[[125 139 132 137 135 120 131 125 105 144 116 134 123]
 [129 135 123 138 110 124 137 127 115 144 141 118 120]
 [141 126 127 128 122 114 112 135 125 113 112 132 139]
 [119 120 130 120 122 119 119 142 124 121 117 109 141]
 [140 127 109 125 129 125 116 119 137 137 149 125 128]
 [112 118 129 112 137 114 133 138 123 137 118 129 139]]
->
[[112 118 129 112 137 114 133 138 123 137 118 129 139]
 [119 120 130 120 122 119 119 142 124 121 117 109 141]
 [141 126 127 128 122 114 112 135 125 113 112 132 139]
 [140 127 109 125 129 125 116 119 137 137 149 125 128]
 [129 135 123 138 110 124 137 127 115 144 141 118 120]
 [125 139 132 137 135 120 131 125 105 144 116 134 123]]

[[153 144 128 136 135]
 [128 129 128 128 128]
 [143 138 129 132 130]
 [128 127 129 128 128]
 [150 143 131 133 131]
 [142 137 128 132 133]]
->
[[128 127 129 128 128]
 [128 129 128 128 128]
 [142 137 128 132 133]
 [143 138 129 132 130]
 [150 143 131 133 131]
 [153 144 128 136 135]]

[[123 115 120 126 144]
 [103 141 141 145 103]
 [123 131 129 133 120]]
->
[[123 115 120 126 144]
 [123 131 129 133 120]
 [103 141 141 145 103]]

[[116 136 150 108 108 150 145]
 [138 117 103 142 145 117 125]
 [134 125 121 139 139 127 129]]
->
[[138 117 103 142 145 117 125]
 [134 125 121 139 139 127 129]
 [116 136 150 108 108 150 145]]

[[135 121 130 144 111 118]
 [133 117  98 105 116 129]
 [137 129 136 107 141 154]
 [131 130 118 130 139 133]
 [129 134 152 141 106 145]
 [128 119 156 117 128 134]
 [124 125 128 107 136 142]
 [131 131 124 130  98 139]
 [131 132 116 106 130 132]
 [134 133 124 141 141 135]]
->
[[133 117  98 105 116 129]
 [128 119 156 117 128 134]
 [135 121 130 144 111 118]
 [124 125 128 107 136 142]
 [137 129 136 107 141 154]
 [131 130 118 130 139 133]
 [131 131 124 130  98 139]
 [131 132 116 106 130 132]
 [134 133 124 141 141 135]
 [129 134 152 141 106 145]]

[[125 139]
 [133 131]
 [127 142]
 [126 106]
 [129 111]
 [129 123]
 [129 134]
 [134 112]
 [130 124]
 [127 122]
 [125 137]]
->
[[126 106]
 [129 111]
 [134 112]
 [127 122]
 [129 123]
 [130 124]
 [133 131]
 [129 134]
 [125 137]
 [125 139]
 [127 142]]

[[123 112 115 112 117 131 139 109 122 126 122]
 [122 122 125 120 124 127 126 125 120 125 124]
 [122 132 131 124 122 120 117 120 124 118 122]
 [126 116 116 130 123 124 131 130 125 139 118]
 [124 118 116 130 114 121 112 106 124 125 112]
 [137 106 106 137 132 124 138 140 133 157 115]
 [129 125 123 117 128 119 133 122 125 127 128]]
->
[[137 106 106 137 132 124 138 140 133 157 115]
 [123 112 115 112 117 131 139 109 122 126 122]
 [126 116 116 130 123 124 131 130 125 139 118]
 [124 118 116 130 114 121 112 106 124 125 112]
 [122 122 125 120 124 127 126 125 120 125 124]
 [129 125 123 117 128 119 133 122 125 127 128]
 [122 132 131 124 122 120 117 120 124 118 122]]

[[111 125 121 137 151 146 146 120 132]
 [108 121 117 135 105 145 135 141 151]
 [127 127 140 125 145 139 110 122 121]
 [131 109 134 110 106 132 126 139 142]
 [132 138 116 124 130 123 144 111 116]
 [117 115 114 116 147 112 116 106 119]]
->
[[131 109 134 110 106 132 126 139 142]
 [117 115 114 116 147 112 116 106 119]
 [108 121 117 135 105 145 135 141 151]
 [111 125 121 137 151 146 146 120 132]
 [127 127 140 125 145 139 110 122 121]
 [132 138 116 124 130 123 144 111 116]]

[[107 127 136 125 123 130 119 141 111 144 133 127 126 130]
 [127 126 139 103 115 131 116 138 130 152 128 129 123 127]]
->
[[127 126 139 103 115 131 116 138 130 152 128 129 123 127]
 [107 127 136 125 123 130 119 141 111 144 133 127 126 130]]
---
[[105 117]
 [133 124]
 [106 149]
 [107 141]
 [125 126]]
->
[[105 117]
 [133 124]
 [106 149]]

[[137 150 131 102 124]
 [110 118 139 133 138]
 [121 125 101 140 104]]
->
[[137 150]
 [110 118]
 [121 125]]

[[135 145 126 135]
 [122 111 128 118]
 [129 142 121 109]
 [121 157 127 118]]
->
[[135 145]
 [122 111]
 [129 142]]

[[130 128 127 130 123]
 [135 122 112 122 102]
 [145 115 133 151 137]
 [128 131 120 131 124]
 [153 113 131 151 131]]
->
[[130 128]
 [135 122]
 [145 115]]

[[140 111 138 115 107]
 [124 130 128 134 132]
 [125 123 132 127 126]
 [139 116 140 118 116]]
->
[[140 111]
 [124 130]
 [125 123]]

[[104 118 108 129]
 [130 132 131 137]
 [127 128 129 127]
 [130 129 134 138]
 [125 127 129 128]]
->
[[104 118]
 [130 132]
 [127 128]]

[[145 107 127]
 [101 117 118]
 [123 142 134]
 [111 126 128]]
->
[[145 107]
 [101 117]
 [123 142]]
---
[[119 134 124 139 116 111  98 121 121]
 [135 127 132 123 133 142 142 122 122]
 [124 127 117 125 124 120 125 113 136]
 [105 125 122 148 139 105 106 144 131]
 [123 131 134 132 139 130 123 117 131]
 [115 125 127 132 148 123 133 130 142]
 [131 133 132 139 117 136 129 117 121]
 [127 126 136 129 141 135 133 132 129]
 [115 124 118 144 128 121 129 134 125]]
->
[[119 124 116  98 121]
 [135 132 133 142 122]
 [124 117 124 125 136]
 [105 122 139 106 131]
 [123 134 139 123 131]
 [115 127 148 133 142]
 [131 132 117 129 121]
 [127 136 141 133 129]
 [115 118 128 129 125]]

[[118 117]
 [114 115]
 [122 118]
 [139 116]
 [103 114]
 [135 133]
 [126 117]
 [134 118]
 [133 114]
 [120 121]
 [120 114]
 [133 153]]
->
[[118]
 [114]
 [122]
 [139]
 [103]
 [135]
 [126]
 [134]
 [133]
 [120]
 [120]
 [133]]

[[145 138 137 136 140 146 138 140 139 138 142]
 [134 134 139 143 141 136 142 137 149 144 140]
 [144 142 144 135 133 140 139 135 140 143 140]
 [153 134 147 133 136 134 142 136 136 138 143]
 [144 134 136 136 134 139 138 133 146 133 138]
 [132 137 136 137 137 151 135 143 133 144 139]
 [136 137 140 134 134 140 138 140 134 139 135]
 [134 133 136 138 145 134 136 145 135 147 135]]
->
[[145 137 140 138 139 142]
 [134 139 141 142 149 140]
 [144 144 133 139 140 140]
 [153 147 136 142 136 143]
 [144 136 134 138 146 138]
 [132 136 137 135 133 139]
 [136 140 134 138 134 135]
 [134 136 145 136 135 135]]

[[153 129 129]
 [108 129 128]
 [129 128 128]
 [125 129 129]
 [132 117 127]
 [126 130 128]]
->
[[153 129]
 [108 128]
 [129 128]
 [125 129]
 [132 127]
 [126 128]]

[[123 127 124 117]
 [125 123 130 117]
 [125 149 153 122]
 [133 107 123 125]
 [141 116 138 128]
 [141 141 158 125]
 [122 151 130 128]
 [133 132 124 140]]
->
[[123 124]
 [125 130]
 [125 153]
 [133 123]
 [141 138]
 [141 158]
 [122 130]
 [133 124]]

[[140 128 117 127 143 119 126 123 119]
 [131 128 109 127 132 109 128 109 114]
 [129 125 130 128 130 131 125 136 131]
 [111 124 130 128 129 130 126 134 132]
 [107 124 121 128 110 119 128 117 125]
 [126 125 117 128 103 116 127 113 120]
 [106 125 119 128 110 118 128 116 123]
 [109 126 129 128 110 129 128 127 125]
 [106 125 118 127 113 116 129 114 122]]
->
[[140 117 143 126 119]
 [131 109 132 128 114]
 [129 130 130 125 131]
 [111 130 129 126 132]
 [107 121 110 128 125]
 [126 117 103 127 120]
 [106 119 110 128 123]
 [109 129 110 128 125]
 [106 118 113 129 122]]

[[128 124 123 140]
 [109 119 132 152]
 [118 157 104 135]
 [132 110 129 139]
 [100 125 142 152]
 [139 102 155 116]
 [108 116 157 127]]
->
[[128 123]
 [109 132]
 [118 104]
 [132 129]
 [100 142]
 [139 155]
 [108 157]]

[[135 105 127 126 127 106 126 138 143 122]
 [128 138 130 130 146 111 117 143 123 150]
 [141 138 121 132 128 116 121 127 131 130]
 [149 152 118 129 135 111 136 121 128 121]
 [130 113 135 114 127 123 128 129 157 127]
 [151 128 117 139 135 134 122 143 129 135]]
->
[[135 127 127 126 143]
 [128 130 146 117 123]
 [141 121 128 121 131]
 [149 118 135 136 128]
 [130 135 127 128 157]
 [151 117 135 122 129]]
